Here is a tiny trained network, its code and every weight. The questions are about switching its units off for an input and a class, where a switched-off unit gives its printed mean instead of its output.

import numpy as np


def w(rows, s, z=0):
    codes = np.array(rows[::2]) - 128.0
    scale = np.full(codes.shape[1], s)
    scale[-1] = z or s
    return codes * scale


def norm(h):
    return h / np.sqrt((h * h).mean(-1, keepdims=True) + 1e-5)


def f(y):
    return np.maximum(y, 0)


def log_softmax(a):
    a = a - a.max(-1, keepdims=True)
    return a - np.log(np.exp(a).sum(-1, keepdims=True))


def net(x, mask):
    res = np.array(x, float).reshape(1, 2) / 4 @ E
    u = 0
    for l in range(3):
        y = f(norm(res) @ A[l][:, :-1].T + A[l][:, -1])
        res = res + np.where(mask[u : u + 6], y, B[l][:, -1]) @ B[l][:, :-1]
        u += 6
    return log_softmax(norm(res)[-1] @ U[:, :-1].T + U[:, -1])


A, B = {}, {}
E = w([
[193,115,25,126,188,65,133,159,170,242,95],'x0',
[44,26,206,67,10,212,203,153,139,183,39],'x1',
],0.013)
A[0] = w([
[95,81,175,90,24,160,157,147,143,67,85,184],'L0N0',
[157,139,147,94,171,178,197,126,212,99,133,4],'L0N1',
[76,196,84,158,103,122,130,135,183,96,253,106],'L0N2',
[120,88,108,93,191,117,152,190,176,202,120,201],'L0N3',
[146,88,125,128,145,155,163,123,120,200,70,111],'L0N4',
[202,109,57,74,71,65,115,142,151,125,73,126],'L0N5',
],0.0062,0.0033)
B[0] = w([
[222,165,178,151,165,55,8,99,58,29,97,254],'L0N0',
[192,99,155,120,121,119,107,85,160,140,113,128],'L0N1',
[183,94,201,163,183,91,50,110,70,98,75,199],'L0N2',
[71,141,206,189,184,187,127,112,68,153,174,219],'L0N3',
[149,165,92,162,124,51,94,117,145,48,111,192],'L0N4',
[135,85,171,168,255,185,126,82,98,112,160,185],'L0N5',
],0.0063,0.008)
A[1] = w([
[147,108,154,145,161,120,102,118,104,132,103,255],'L1N0',
[181,109,122,91,92,82,90,140,115,141,47,16],'L1N1',
[147,72,84,98,135,124,155,158,155,255,59,105],'L1N2',
[137,65,153,82,78,144,149,154,131,197,38,24],'L1N3',
[101,97,133,128,120,143,148,138,134,175,85,11],'L1N4',
[105,72,140,112,89,134,142,136,139,166,60,8],'L1N5',
],0.027,0.0019)
B[1] = w([
[135,160,97,92,121,160,172,140,119,144,103,253],'L1N0',
[127,137,98,136,148,124,135,134,140,153,154,182],'L1N1',
[44,49,236,248,132,83,96,134,115,187,139,193],'L1N2',
[184,212,54,83,158,137,124,93,86,72,125,202],'L1N3',
[175,101,112,107,115,126,146,162,183,145,111,162],'L1N4',
[188,171,90,77,152,134,114,116,128,62,135,183],'L1N5',
],0.017,0.025)
A[2] = w([
[119,68,159,156,138,121,139,126,104,201,65,199],'L2N0',
[60,87,253,100,41,208,139,110,100,45,106,99],'L2N1',
[98,139,140,95,104,186,167,138,102,143,105,152],'L2N2',
[79,118,102,134,84,141,158,146,141,140,180,81],'L2N3',
[76,118,90,89,85,105,90,99,129,153,129,38],'L2N4',
[89,117,115,65,72,208,228,161,163,197,96,3],'L2N5',
],0.028,0.0013)
B[2] = w([
[79,139,195,104,63,200,175,141,102,84,115,238],'L2N0',
[35,115,226,250,151,150,181,190,79,228,128,248],'L2N1',
[134,82,133,133,118,110,132,118,170,129,133,253],'L2N2',
[129,136,112,101,177,179,153,151,157,196,117,132],'L2N3',
[94,106,194,84,193,188,121,77,128,129,134,128],'L2N4',
[144,34,124,103,132,102,95,88,226,125,129,238],'L2N5',
],0.017,0.012)
U = w([
[240,254,41,115,194,119,132,106,96,65,120,194],'0',
[41,120,233,226,125,160,167,152,107,166,117,156],'1',
[161,48,96,101,115,100,118,88,254,133,113,154],'2',
[86,154,64,122,26,63,46,158,125,153,154,2],'3',
],0.0095,0.0045)

Each question gives the input, the list of numbers given to net, and the class t.
The units are the neurons (one row each of A and B). Each row of codes is followed by its name. A weight is (code - 128) times the scale printed after its matrix; where a second scale follows, it is the last column's (A, B and U).
mask holds one flag per neuron, layer by layer. A switched-off neuron (its flag False) gives its mean, the last column of its row in B, instead of its output. The means were averaged over made-up inputs and are rounded, as every weight is.
A unit's drop is (log p(t) with every unit on - log p(t) with that unit switched off) / (log p(t) with every unit on - log p(t) with every unit switched off).
most important unit: the unit with the biggest drop
k most important neurons: the k neurons with the biggest drops, biggest first
top k neurons in layer l: the k neurons of layer l with the biggest drops, biggest first
drop of u: that unit's drop, to one decimal
input [-3,1], class 2: top 2 neurons in layer 0 : (L0N0; L0N3)
input [-1,-3], class 2: 4 most important neurons : (L1N3; L0N0; L1N2; L1N5)
input [2,2], class 2: most important unit : L1N2
input [-3,-1], class 2: 2 most important neurons : (L1N2; L1N3)
input [8,-7], class 1: top 2 neurons in layer 1 : (L1N3; L1N5)
input [3,0], class 2: 3 most important neurons : (L0N3; L1N2; L0N5)
input [-2,0], class 2: 3 most important neurons : (L1N3; L1N2; L1N5)
input [6,8], class 0: 2 most important neurons : (L1N3; L1N5)
input [5,-3], class 1: 2 most important neurons : (L0N0; L1N3)
input [-3,-2], class 2: 3 most important neurons : (L1N2; L1N3; L0N2)
input [-2,-3], class 2: top 2 neurons in layer 0 : (L0N0; L0N2)
input [3,3], class 2: drop of L0N2 : 0.0
input [0,-2], class 2: drop of L1N2 : 0.2
input [2,5], class 0: drop of L1N5 : 0.0
input [0,1], class 2: drop of L1N5 : 0.7
